Below are the code and all the weights of a small trained network. Each question names an input and a class and asks about switching units off, where a switched-off unit gives its printed mean instead of its output.

import numpy as np


def w(rows, s, z=0):
    codes = np.array(rows[::2]) - 128.0
    scale = np.full(codes.shape[1], s)
    scale[-1] = z or s
    return codes * scale


def f(y):
    return np.maximum(y, 0)


def log_softmax(a):
    a = a - a.max(-1, keepdims=True)
    return a - np.log(np.exp(a).sum(-1, keepdims=True))


def net(x, mask):
    res = np.array(x, float).reshape(1, 4) / 4 @ E
    y = f(res @ A[0][:, :-1].T + A[0][:, -1])
    res = res + np.where(mask, y, B[0][:, -1]) @ B[0][:, :-1]
    return log_softmax(res[-1] @ U[:, :-1].T + U[:, -1])


A, B = {}, {}
E = w([
[3,139,171,221,73,157,39,243,138,143],'x0',
[78,37,56,168,124,53,159,75,85,230],'x1',
[223,228,134,90,121,103,82,146,254,191],'x2',
[173,113,98,173,34,4,203,193,100,95],'x3',
],0.0059)
A[0] = w([
[74,75,192,176,136,172,198,173,99,27,176],'N0',
[67,196,144,113,149,227,31,131,134,148,172],'N1',
[140,57,99,92,170,168,200,74,68,73,239],'N2',
[83,73,2,172,116,30,178,77,61,199,235],'N3',
[157,90,98,88,190,125,222,90,108,105,135],'N4',
[39,99,230,160,193,252,26,120,136,95,253],'N5',
[93,183,228,146,169,203,53,162,192,158,170],'N6',
[80,79,145,182,165,218,115,93,53,84,185],'N7',
[139,158,165,143,87,136,86,188,114,71,210],'N8',
[139,189,157,79,156,189,49,138,169,156,100],'N9',
[164,109,104,84,187,113,203,55,68,77,166],'N10',
],0.0057,0.0037)
B[0] = w([
[213,127,112,197,72,81,169,167,122,126,201],'N0',
[114,121,233,107,164,198,69,177,171,123,209],'N1',
[231,185,82,114,23,84,183,135,78,125,217],'N2',
[172,99,44,96,157,80,192,136,157,236,254],'N3',
[213,209,84,26,59,55,174,81,61,117,185],'N4',
[145,123,206,184,140,184,85,219,239,146,251],'N5',
[93,184,219,89,164,215,46,112,168,119,219],'N6',
[174,110,114,184,88,144,130,157,168,160,205],'N7',
[190,174,159,197,96,158,62,198,212,85,197],'N8',
[64,142,156,39,207,189,98,85,108,123,185],'N9',
[194,254,93,46,28,52,182,113,32,104,202],'N10',
],0.0063,0.0079)
U = w([
[57,75,117,121,187,118,118,81,12,56,17],'0',
[164,37,70,173,107,96,171,137,150,215,184],'1',
[69,44,118,155,173,136,148,29,72,30,4],'2',
[82,140,188,95,253,178,87,123,161,131,128],'3',
[188,160,157,165,60,133,114,170,163,57,167],'4',
[113,111,107,106,199,124,111,51,140,112,106],'5',
[168,171,66,41,88,92,195,48,13,121,107],'6',
[6,54,86,162,214,139,153,34,40,1,3],'7',
],0.0075,0.0049)

Each question gives the input, the list of numbers given to net, and the class t.
The units are the neurons (one row each of A and B). Each row of codes is followed by its name. A weight is (code - 128) times the scale printed after its matrix; where a second scale follows, it is the last column's (A, B and U).
mask holds one flag per neuron, in row order. A switched-off neuron (its flag False) gives its mean, the last column of its row in B, instead of its output. The means were averaged over made-up inputs and are rounded, as every weight is.
A unit's drop is (log p(t) with every unit on - log p(t) with that unit switched off) / (log p(t) with every unit on - log p(t) with every unit switched off).
The circuit of an input: a set's keep is (log p(t) with only the set's units on - log p(t) with every unit switched off) / (log p(t) with every unit on - log p(t) with every unit switched off). Starting from all 11 units, units are removed one at a time, each time the one whose removal leaves the highest keep (on an exact tie, the one counted first), for as long as the keep stays at least 0.8.
circuit, biggest first: the units of the circuit, biggest drop first
unit that matters most: the unit with the biggest drop
k most important neurons: the k neurons with the biggest drops, biggest first
drop of u: that unit's drop, to one decimal
input [8,0,-1,-1], class 3: circuit, biggest first -> (N2; N6)
input [-1,4,-8,8], class 6: unit that matters most -> N10
input [1,3,-8,-2], class 1: circuit, biggest first -> (N7; N3)
input [2,0,-6,7], class 1: circuit, biggest first -> (N3; N6)
input [-6,-1,2,-7], class 6: 2 most important neurons -> (N10; N4)
input [5,2,1,0], class 3: 2 most important neurons -> (N2; N10)
input [5,-5,-3,-3], class 3: 2 most important neurons -> (N6; N2)
input [3,0,-1,6], class 1: drop of N8 -> -0.1
input [-7,-6,0,4], class 6: drop of N1 -> 0.0
input [-1,2,5,0], class 5: drop of N0 -> 0.2
